Below are the code and all the weights of a small trained network. Each question names an input and a class and asks about switching units off, where a switched-off unit gives its printed mean instead of its output.

import numpy as np


def w(rows, s, z=0):
    codes = np.array(rows[::2]) - 128.0
    scale = np.full(codes.shape[1], s)
    scale[-1] = z or s
    return codes * scale


def norm(h):
    return h / np.sqrt((h * h).mean(-1, keepdims=True) + 1e-5)


def f(y):
    return y / 2 * (1 + np.tanh(0.7978845608 * (y + 0.044715 * y**3)))


def log_softmax(a):
    a = a - a.max(-1, keepdims=True)
    return a - np.log(np.exp(a).sum(-1, keepdims=True))


def net(x, mask):
    res = np.array(x, float).reshape(1, 6) / 4 @ E
    u = 0
    for l in range(2):
        y = f(norm(res) @ A[l][:, :-1].T + A[l][:, -1])
        res = res + np.where(mask[u : u + 11], y, B[l][:, -1]) @ B[l][:, :-1]
        u += 11
    return log_softmax(norm(res)[-1] @ U[:, :-1].T + U[:, -1])


A, B = {}, {}
E = w([
[67,164,2,77,63,114,88,103,186,54,172,81],'x0',
[115,116,134,130,135,120,128,134,123,107,135,133],'x1',
[128,144,169,150,75,100,64,180,126,85,65,73],'x2',
[123,134,134,131,123,140,138,156,123,152,139,113],'x3',
[202,103,108,138,129,247,144,174,155,47,135,141],'x4',
[156,181,192,190,125,155,89,55,96,107,201,66],'x5',
],0.0041)
A[0] = w([
[89,128,178,120,146,147,73,41,75,161,174,55,90],'L0N1',
[90,127,76,135,82,100,89,151,206,115,231,112,186],'L0N2',
[96,45,105,67,64,108,190,133,92,171,51,167,190],'L0N3',
[112,86,71,137,182,135,173,66,144,184,226,180,87],'L0N4',
[90,130,128,123,145,79,161,85,111,180,114,71,74],'L0N5',
[161,135,219,179,176,104,117,149,54,173,73,200,133],'L0N6',
[185,108,105,124,169,183,125,162,158,72,139,126,91],'L0N7',
[50,161,135,129,183,71,89,102,86,195,83,127,45],'L0N8',
[155,119,143,183,119,83,30,169,135,109,3,66,56],'L0N9',
[123,168,104,159,72,87,91,181,50,79,77,98,2],'L0N10',
[172,111,160,100,88,252,141,130,113,116,82,155,56],'L0N11',
],0.0048,0.0023)
B[0] = w([
[177,63,70,122,208,141,41,128,104,91,159,92,186],'L0N1',
[94,157,226,101,138,156,153,80,83,161,75,163,219],'L0N2',
[125,101,149,147,206,164,21,86,84,139,175,119,220],'L0N3',
[138,209,77,215,36,38,122,212,194,102,188,201,194],'L0N4',
[152,95,94,111,121,115,178,176,130,2,123,144,156],'L0N5',
[57,147,178,126,106,192,180,79,205,160,60,144,254],'L0N6',
[159,124,119,130,86,43,195,116,71,135,96,65,180],'L0N7',
[133,73,103,88,32,74,226,129,128,125,85,72,181],'L0N8',
[124,163,52,188,130,111,145,172,168,152,232,213,200],'L0N9',
[159,171,91,153,76,81,158,168,189,120,179,218,152],'L0N10',
[95,59,133,132,82,69,165,117,103,81,151,96,181],'L0N11',
],0.0055,0.0045)
A[1] = w([
[15,198,125,2,104,197,71,132,214,85,128,70,24],'L1N1',
[202,207,105,161,172,104,192,168,164,148,200,228,99],'L1N2',
[106,79,130,97,131,9,113,90,140,206,128,56,83],'L1N3',
[78,197,81,51,129,146,136,77,122,114,127,173,148],'L1N4',
[106,59,30,75,226,194,16,204,75,183,65,172,31],'L1N5',
[117,123,137,146,82,144,44,203,101,129,53,126,180],'L1N6',
[212,110,158,185,236,162,59,83,153,127,203,16,56],'L1N7',
[99,130,65,78,63,85,160,100,142,139,114,45,129],'L1N8',
[195,94,75,141,106,205,187,162,76,42,95,81,3],'L1N9',
[47,12,53,103,126,98,136,159,174,163,89,145,130],'L1N10',
[148,167,162,190,63,92,39,209,172,112,51,106,63],'L1N11',
],0.0051,0.0034)
B[1] = w([
[79,40,184,204,222,167,169,79,171,236,90,171,187],'L1N1',
[85,168,72,147,62,77,61,195,200,124,189,141,238],'L1N2',
[227,60,80,83,57,196,204,212,104,10,153,104,175],'L1N3',
[131,140,209,193,144,152,130,154,164,196,87,155,214],'L1N4',
[131,241,68,70,254,90,19,57,76,61,138,69,181],'L1N5',
[100,179,137,129,161,90,90,49,157,163,203,168,159],'L1N6',
[97,195,52,30,211,89,24,135,66,129,95,153,185],'L1N7',
[166,77,206,107,121,149,187,146,113,125,85,99,208],'L1N8',
[196,36,114,42,42,89,205,185,76,83,111,88,174],'L1N9',
[180,196,103,135,122,139,61,108,64,79,170,72,252],'L1N10',
[120,171,27,128,91,114,155,162,181,137,219,217,143],'L1N11',
],0.0063,0.0036)
U = w([
[86,204,25,216,40,62,131,217,234,157,236,247,6],'0',
[44,46,237,187,221,240,221,28,193,246,15,160,111],'1',
[229,34,89,20,46,110,240,194,36,38,97,47,207],'2',
[120,220,30,28,255,107,22,55,8,94,133,108,152],'3',
],0.0076,0.0018)

Each question gives the input, the list of numbers given to net, and the class t.
The units are the neurons (one row each of A and B). Each row of codes is followed by its name. A weight is (code - 128) times the scale printed after its matrix; where a second scale follows, it is the last column's (A, B and U).
mask holds one flag per neuron, layer by layer. A switched-off neuron (its flag False) gives its mean, the last column of its row in B, instead of its output. The means were averaged over made-up inputs and are rounded, as every weight is.
A unit's drop is (log p(t) with every unit on - log p(t) with that unit switched off) / (log p(t) with every unit on - log p(t) with every unit switched off).
The circuit of an input: a set's keep is (log p(t) with only the set's units on - log p(t) with every unit switched off) / (log p(t) with every unit on - log p(t) with every unit switched off). Starting from the 12 units with the biggest drops (on a tie, the unit counted first), units are removed one at a time, each time the one whose removal leaves the highest keep (on an exact tie, the one counted first), for as long as the keep stays at least 0.8.
circuit, biggest first: the units of the circuit, biggest drop first
k most important neurons: the k neurons with the biggest drops, biggest first
k most important neurons of layer l: the k neurons of layer l with the biggest drops, biggest first
input [6,1,7,-8,2,7], class 0: 2 most important neurons of layer 1 -> [L1N11, L1N5]
input [-3,-3,5,3,3,-6], class 3: circuit, biggest first -> [L0N3, L1N5]
input [3,2,-1,8,-4,-1], class 2: circuit, biggest first -> [L1N3]
input [-7,5,5,6,-8,-6], class 2: 3 most important neurons of layer 1 -> [L1N3, L1N1, L1N10]
input [-5,-6,0,8,2,7], class 3: 3 most important neurons -> [L1N7, L0N1, L0N2]
input [-1,-5,7,4,7,-6], class 0: 4 most important neurons of layer 1 -> [L1N11, L1N6, L1N3, L1N8]
input [-7,-6,6,-3,6,-5], class 1: 3 most important neurons of layer 0 -> [L0N6, L0N4, L0N11]
input [5,0,0,3,-7,0], class 2: 2 most important neurons -> [L0N8, L1N3]
input [2,3,0,-7,-2,0], class 1: 3 most important neurons of layer 0 -> [L0N7, L0N2, L0N11]
input [-4,-1,6,-6,3,-7], class 3: 2 most important neurons -> [L0N3, L0N4]
input [7,-5,7,-6,4,-8], class 3: circuit, biggest first -> [L0N4, L1N5, L0N8]
input [8,8,-7,3,7,-1], class 1: 3 most important neurons -> [L0N2, L0N9, L0N10]
input [-1,4,-1,-6,-8,-7], class 2: 3 most important neurons -> [L0N8, L1N3, L0N1]
input [-5,7,-2,4,2,6], class 3: circuit, biggest first -> [L1N7]
input [-5,-3,-7,0,7,-8], class 3: 3 most important neurons -> [L0N3, L1N5, L0N9]
input [-1,3,0,-8,6,6], class 2: 3 most important neurons -> [L1N9, L0N3, L0N7]
input [-7,8,7,-3,-3,7], class 0: 4 most important neurons of layer 1 -> [L1N11, L1N1, L1N8, L1N4]
input [0,-7,1,-3,5,-7], class 3: 3 most important neurons -> [L0N3, L1N5, L0N8]
input [1,-5,-7,0,8,8], class 2: 3 most important neurons -> [L0N3, L1N9, L0N7]
input [1,0,-6,6,5,-8], class 3: circuit, biggest first -> [L1N5]
input [-2,0,-8,-7,8,-1], class 0: 2 most important neurons -> [L0N4, L1N2]
input [3,-1,2,-4,-4,-4], class 2: 3 most important neurons of layer 1 -> [L1N3, L1N8, L1N7]
input [6,1,3,8,-1,5], class 1: 3 most important neurons -> [L1N1, L0N2, L0N3]
input [2,-3,0,-5,-8,7], class 2: 2 most important neurons of layer 0 -> [L0N8, L0N3]
